Below is a small trained network, with its code and all its weights. Each question gives an input and a class and asks what happens when units are switched off, that is, made to give their printed mean instead of their output.

import numpy as np


def w(rows, s, z=0):
    codes = np.array(rows[::2]) - 128.0
    scale = np.full(codes.shape[1], s)
    scale[-1] = z or s
    return codes * scale


def norm(h):
    return h / np.sqrt((h * h).mean(-1, keepdims=True) + 1e-5)


def f(y):
    return y / 2 * (1 + np.tanh(0.7978845608 * (y + 0.044715 * y**3)))


def log_softmax(a):
    a = a - a.max(-1, keepdims=True)
    return a - np.log(np.exp(a).sum(-1, keepdims=True))


def net(x, mask):
    res = np.array(x, float).reshape(1, 8) / 4 @ E
    u = 0
    for l in range(2):
        y = f(norm(res) @ A[l][:, :-1].T + A[l][:, -1])
        res = res + np.where(mask[u : u + 4], y, B[l][:, -1]) @ B[l][:, :-1]
        u += 4
    return log_softmax(norm(res)[-1] @ U[:, :-1].T + U[:, -1])


A, B = {}, {}
E = w([
[102,114,95,143,182,198,131,94,65],'x0',
[84,1,122,126,118,127,129,161,153],'x1',
[145,131,147,111,170,124,77,98,136],'x2',
[166,169,111,136,125,184,135,106,206],'x3',
[92,225,68,146,147,177,145,112,154],'x4',
[126,133,124,108,101,93,129,71,157],'x5',
[124,158,88,129,52,119,79,103,146],'x6',
[155,114,118,155,124,114,126,191,129],'x7',
],0.005)
A[0] = w([
[116,95,161,81,46,174,147,109,195,14],'0.n1',
[177,249,108,168,177,185,176,131,129,250],'0.n2',
[173,124,130,114,2,57,137,20,105,39],'0.n3',
[148,177,109,214,129,174,107,46,177,53],'0.n4',
],0.0053,0.0016)
B[0] = w([
[153,101,69,122,75,88,141,250,171,153],'0.n1',
[59,95,110,26,142,151,134,57,184,253],'0.n2',
[84,217,128,117,166,106,111,167,100,192],'0.n3',
[134,163,123,145,148,121,92,142,159,171],'0.n4',
],0.011,0.0039)
A[1] = w([
[54,72,91,215,143,87,6,161,84,61],'1.n1',
[120,137,82,196,194,210,17,140,61,242],'1.n2',
[211,1,170,227,110,195,166,219,107,252],'1.n3',
[133,181,173,117,128,146,173,151,149,227],'1.n4',
],0.0036,0.002)
B[1] = w([
[47,183,86,80,200,41,153,91,172,160],'1.n1',
[122,58,173,46,173,81,156,111,199,184],'1.n2',
[221,3,154,69,244,111,74,83,107,251],'1.n3',
[42,86,49,197,120,65,91,127,89,169],'1.n4',
],0.0068,0.0028)
U = w([
[62,101,121,115,130,216,179,65,46,113],'0',
[195,23,177,96,206,96,102,142,50,195],'1',
[167,172,150,170,109,196,141,136,58,14],'2',
[169,93,71,149,71,119,145,204,150,91],'3',
[199,171,154,185,97,204,135,112,91,1],'4',
[65,193,73,46,150,193,101,48,194,205],'5',
[91,255,144,103,103,27,90,194,62,119],'6',
],0.0079,0.0039)

Each question gives the input, the list of numbers given to net, and the class t.
The units are the neurons (one row each of A and B). Each row of codes is followed by its name. A weight is (code - 128) times the scale printed after its matrix; where a second scale follows, it is the last column's (A, B and U).
mask holds one flag per neuron, layer by layer. A switched-off neuron (its flag False) gives its mean, the last column of its row in B, instead of its output. The means were averaged over made-up inputs and are rounded, as every weight is.
A unit's drop is (log p(t) with every unit on - log p(t) with that unit switched off) / (log p(t) with every unit on - log p(t) with every unit switched off).
The circuit of an input: a set's keep is (log p(t) with only the set's units on - log p(t) with every unit switched off) / (log p(t) with every unit on - log p(t) with every unit switched off). Starting from all 8 units, units are removed one at a time, each time the one whose removal leaves the highest keep (on an exact tie, the one counted first), for as long as the keep stays at least 0.8.
circuit, biggest first: the units of the circuit, biggest drop first
top k neurons: the k neurons with the biggest drops, biggest first
k most important neurons of layer l: the k neurons of layer l with the biggest drops, biggest first
drop of u: that unit's drop, to one decimal
input [-5,8,-6,-7,8,-7,-4,-8], class 1: top 2 neurons : [0.n2 1.n3]
input [2,5,-5,-6,3,5,8,7], class 6: top 3 neurons : [0.n2 0.n3 1.n1]
input [-8,-3,6,-2,3,4,7,-6], class 6: top 2 neurons : [0.n3 0.n2]
input [2,8,-2,0,-4,8,3,-5], class 3: top neuron : [0.n1]
input [-1,-2,0,-6,0,2,8,-6], class 6: 2 most important neurons of layer 0 : [0.n2 0.n3]
input [1,7,-5,8,-6,-4,4,-6], class 3: top 2 neurons : [0.n1 1.n2]
input [-8,-3,4,-7,8,5,-8,7], class 5: top 3 neurons : [0.n2 0.n3 0.n1]
input [-7,-5,0,6,-4,0,1,-5], class 6: circuit, biggest first : [0.n3 0.n1]
input [0,-2,2,-2,2,-6,-8,8], class 5: top 3 neurons : [0.n2 0.n1 1.n3]
input [4,-1,-1,8,-2,-8,-6,5], class 5: top 2 neurons : [0.n2 1.n3]
input [-4,4,3,0,2,-1,-4,-3], class 1: top 2 neurons : [0.n2 1.n3]
input [3,-4,-7,-5,0,5,5,-7], class 6: drop of 0.n3 : 0.4
input [-3,-4,-8,-4,-6,7,-5,-5], class 6: drop of 0.n3 : 0.5
input [8,6,-6,7,-6,2,4,2], class 1: drop of 1.n3 : 1.0
input [0,0,-5,5,-8,4,5,0], class 6: drop of 1.n2 : 0.0
input [-4,2,-4,-2,7,-7,3,1], class 0: most important neuron of layer 1 : [1.n1]
